In the rows, 128 means zero.
Both labels of each row:
[107 159 119 116 157 138 148 118 128 137 132 104 114 111 124 117] | Z771, (10)
[160 116 113 175 112 140 116 130 143 147 154 129 131 109 118 139] | Z736, (14)
[128 149 115 134 112 126 146 116 161 141 129 117 105 118 128 128] | Z771, (10)
[148 153 114 149 131 131 145 114 137 117 147 114 129 102 124 152] | Z736, (14)
[109 139 124 138 117 126 149 103 145 141 117 130 124 123 127 136] | Z771, (18)
[ 98   4 146  78  98 135 104 106 152 164  85 164 129 126 126 124] | Z716, (14)
[113 146 108 142 111 130 154 110 141 176 145 127 114 113 139 168] | Z771, (10)
[142 126  84 165 140 147 126 113 144 108 131 124 108 123 130 133] | Z596, (9)
[141 154  86 174 117 124 137 133 166 156 154 138 126 138 132 139] | Z736, (10)
[168 126  86 189 118 121 177 120 170 165 142 135 103 132 137 173] | Z736, (14)
[145 137 153 140 130 131 114 148 152 130 114 152 144 140 109 139] | Z952, (14)
[100 125 152  97  94 146 120 121 154 144 135 119 122 103 120 135] | Z952, (10)
[130 181 124 143 132 110 175 133  77 154 136 127 187 123 113 144] | Z736, (18)
[113 105 106 134 105 142 162 119 140 166 144 130 169 140 131 163] | Z716, (10)
[154 103 148 144  92 127 134 125 158 160 130 119 132 138 131 134] | Z952, (14)
[170 161 171 148 112 134 127 161  64 152 120 111 136 132 135 167] | Z736, (10)
[133 102 156 148 135 122 129 124 107 139 116 114 149 132 109 140] | Z952, (9)
[172 127 107 134  81 143 105 136 149 105 163 148 167 125 121 134] | Z736, (9)
[119 159 121 135 153 131 152 121 118  96 133 116 138 114 135 126] | Z771, (18)
[154 174 112 155 148 162 151 130 126 123 159 124 146 121 132 134] | Z736, (18)
[115 191  46 161 131 132 187 103 131 130 153 100 110 142 119 139] | Z771, (14)
[162 136 115 158 159 136 131 135 103  94 162 141 158 134 129 138] | Z736, (9)
[159  88 107 133 126 126 140 128 121 127 134 136 149 136 141 127] | Z736, (9)
[138  92 126 137 134 140 136 130 159 139 132 132 150 138 139 217] | Z716, (9)
[145  99 138 159 144 118 126 131 169 129 133 149 133 130 159 134] | Z736, (18)
[142 166  97 166 118 121 143 107 123  79 127 115 111 136 118 136] | Z716, (9)
[129 186 129 120 125 125 136 135 117  91 146 104 146 106 122 140] | Z771, (9)
[148 144 120 141 128 149 134 143 138 149 148 111 132 128 136 130] | Z736, (10)
[159  98 153 150 117 138 123 116 182 133 114 128 124 130 127 127] | Z952, (14)
[175 111  75 180 131 130 143 114 164 149 172 117 124 140 141 154] | Z736, (14)
[140 129 102 204 108 124 145 101 144 142 122  95  95 143 148 129] | Z736, (14)
[110 124 120 136 131 128 164 130 144 128 113 131 144 129 125 134] | Z952, (14)
[155 117  79 164 117 114 182 119 169 156 144 121 105 116 130 159] | Z596, (18)
[128 156  88 167 115 119 148 116  90 131 123 102 107 149 121 145] | Z716, (9)
[133 196 117 133 136 135 139 127 124 109 152  98 117 118 126 117] | Z771, (10)
[120 152 155 116 146 134 114 162 114 117 121 148 129 124 141  72] | Z736, (10)
[133 156  89 193 149 128 133 103 157  95 139 113 116 147 134 129] | Z736, (9)
[133 138 196 123 145 128  93 147  78  85  96 144 168 117 131  76] | Z736, (18)

Both labels of each row:
[126 116 141 124 134 121 111 120 155 159 144 127 143 118 119 148] | Z644, Y
[105 122 138 151 119 102 106 122 140 133 132 120 135 128 117 153] | Z611, Y
[122 109 133 178 122  87 116 130 112 126 122 144 130 141 121 128] | Z610, G
[110 151 131 123 126  94 133 146 108 111 105 161 119 149 111 154] | Z610, D
[141 102 125 140 138 114 122 141 120 148 110 145 138 150 104 116] | Z589, G
[115 124 133 168 123  97 120 139 109 113  95 123 136 118 112 113] | Z610, M
[123 138 129 144 122  97 118 133 121 141 113 117 126 124  94 158] | Z611, G
[122 158 129  88 122 100 128 143 118 111 130 127 112 133 107 172] | Z611, D
[124 111 133 129 138 117 111 148 126 144  81 136 148 135 111 130] | Z589, B
[119 143 144 109 135 112 113 138 137 155 107 159 139 140 103 174] | Z589, Y
[112 131 136 147 129  83 121 141 107 117  87 140 142 126 108 125] | Z610, M
[122 120 138 122 135 124 126 126 140 155 132 160 133 136 111 176] | Z589, Y
[128 128 131 137 125 102 123 137 116 129 102 107 133 113  93 137] | Z611, M
[114 113 129 158 123 114 116 132 118  96 135 131 120 136 132 122] | Z610, D
[135 166 134  87 138 127 126 148 126 119 145 146 118 148 119 149] | Z644, D
[112 115 132 167 124  89 109 143 104 113  85 124 145 126 106 115] | Z610, M
[130 130 137 152 119  87 112 130 125 136 121 124 144 123  95 144] | Z611, G
[126 154 135  81 133 119 122 134 148 157 129 127 129 131  85 193] | Z644, Y
